data =
[[-59.8  90.8  -5.5  -8.2 -56.5  -1.0  36.5]
 [-30.9  29.7  79.8  -4.1  21.7   1.8  70.4]
 [ 61.7  82.5 -70.2 -28.5 -23.3 -33.5 -44.4]
 [ -1.1 -41.9 -11.3  66.9 -40.4  59.1   7.7]
 [-39.1 -34.6 -31.6 -25.6  88.6 -27.6 -56.7]
 [ -7.4 -33.4 -12.2  71.7 -48.5  63.8  13.4]
 [-14.5 -56.5  37.8  -5.1  69.8  -4.5  -4.6]
 [  8.1 -42.2 -20.1  62.0 -35.4  53.3  -3.2]]
data[0][0]	-59.8
data[4][5]	-27.6
data[7][3]	62.0
data[:, 0]	[-59.8, -30.9, 61.7, -1.1, -39.1, -7.4, -14.5, 8.1]
data[3]	[-1.1, -41.9, -11.3, 66.9, -40.4, 59.1, 7.7]
data[2][3]	-28.5
data[0][5]	-1.0
data[:, 4]	[-56.5, 21.7, -23.3, -40.4, 88.6, -48.5, 69.8, -35.4]
data[6][0]	-14.5
data[2]	[61.7, 82.5, -70.2, -28.5, -23.3, -33.5, -44.4]
data[1][2]	79.8
data[6][2]	37.8
data[3][1]	-41.9
data[2][6]	-44.4
data[4][1]	-34.6
data[1][5]	1.8
data[7][0]	8.1
data[3][2]	-11.3
data[5][0]	-7.4
data[0][3]	-8.2
data[5]	[-7.4, -33.4, -12.2, 71.7, -48.5, 63.8, 13.4]
data[:, 5]	[-1.0, 1.8, -33.5, 59.1, -27.6, 63.8, -4.5, 53.3]
data[3][6]	7.7
data[:, 3]	[-8.2, -4.1, -28.5, 66.9, -25.6, 71.7, -5.1, 62.0]
data[2][2]	-70.2
data[7][2]	-20.1
data[2][1]	82.5
data[0][2]	-5.5
data[5][6]	13.4
data[5][2]	-12.2
data[0]	[-59.8, 90.8, -5.5, -8.2, -56.5, -1.0, 36.5]
data[6]	[-14.5, -56.5, 37.8, -5.1, 69.8, -4.5, -4.6]

A =
[[3424 2345 5025 4049 7260 5085 3864 2967 6407 5530 2826]
 [2323 3259 4531 5976 2926 5326 3200 7345 7782 5125 6697]
 [6457 6219 4717 2913 1648 4150 2760 4079 6413 4485 2098]
 [2235 6939 4348 6875 6251 4215 2066 2638 4613 4394 7228]
 [6522 3758 5300 3230 7137 4806 2331 7038 2141 5296 5791]
 [3189 2481 4410 6528 3514 4719 6063 6712 3025 4756 3216]]
Indices start at 0.
(0, 0): 3424
(5, 0): 3189
(3, 9): 4394
(3, 1): 6939
(4, 10): 5791
(4, 7): 7038
(4, 4): 7137
(2, 5): 4150
(1, 10): 6697
(0, 8): 6407
(1, 7): 7345
(5, 7): 6712
(2, 0): 6457
(0, 9): 5530
(5, 4): 3514
(3, 5): 4215
(3, 0): 2235
(2, 9): 4485
(2, 4): 1648
(4, 3): 3230
(2, 8): 6413
(0, 1): 2345
(4, 9): 5296
(3, 4): 6251
(1, 8): 7782
(1, 4): 2926
(2, 2): 4717
(1, 0): 2323
(3, 6): 2066
(5, 1): 2481
(5, 2): 4410

a = ((-19.8, -76.0, 19.0, 10.9, 82.4, -64.4, 27.9), (37.2, 65.5, -38.2, -8.0, -9.6, 79.4, -2.7))
Rows and columns are counted from 0.
row 0 col 0	-19.8
row 1 col 0	37.2
row 0 col 4	82.4
row 1 col 3	-8.0
row 0 col 1	-76.0
row 1 col 4	-9.6
row 1 col 1	65.5
row 0 col 3	10.9
row 1 col 6	-2.7
row 1 col 5	79.4

B =
[[ -2.8  -8.9  40.2   8.6 -59.6 -41.9 -68.7  32.3 -45.1 -24.9  22.1  -7.4
   25.0]
 [-24.4  80.8  58.0   2.2 -71.8  -3.1 -32.9  27.4 -44.9   8.2 -28.6 -48.9
   35.9]]
B[0, 0] = -2.8
B[1, 5] = -3.1
B[1, 0] = -24.4
B[1] = [-24.4, 80.8, 58.0, 2.2, -71.8, -3.1, -32.9, 27.4, -44.9, 8.2, -28.6, -48.9, 35.9]
B[1, 1] = 80.8
B[1, 10] = -28.6
B[0, 7] = 32.3
B[0, 5] = -41.9
B[0, 12] = 25.0
B[1, 9] = 8.2
B[0] = [-2.8, -8.9, 40.2, 8.6, -59.6, -41.9, -68.7, 32.3, -45.1, -24.9, 22.1, -7.4, 25.0]
B[1, 7] = 27.4
B[0, 1] = -8.9
B[:, 6] = [-68.7, -32.9]
B[1, 8] = -44.9
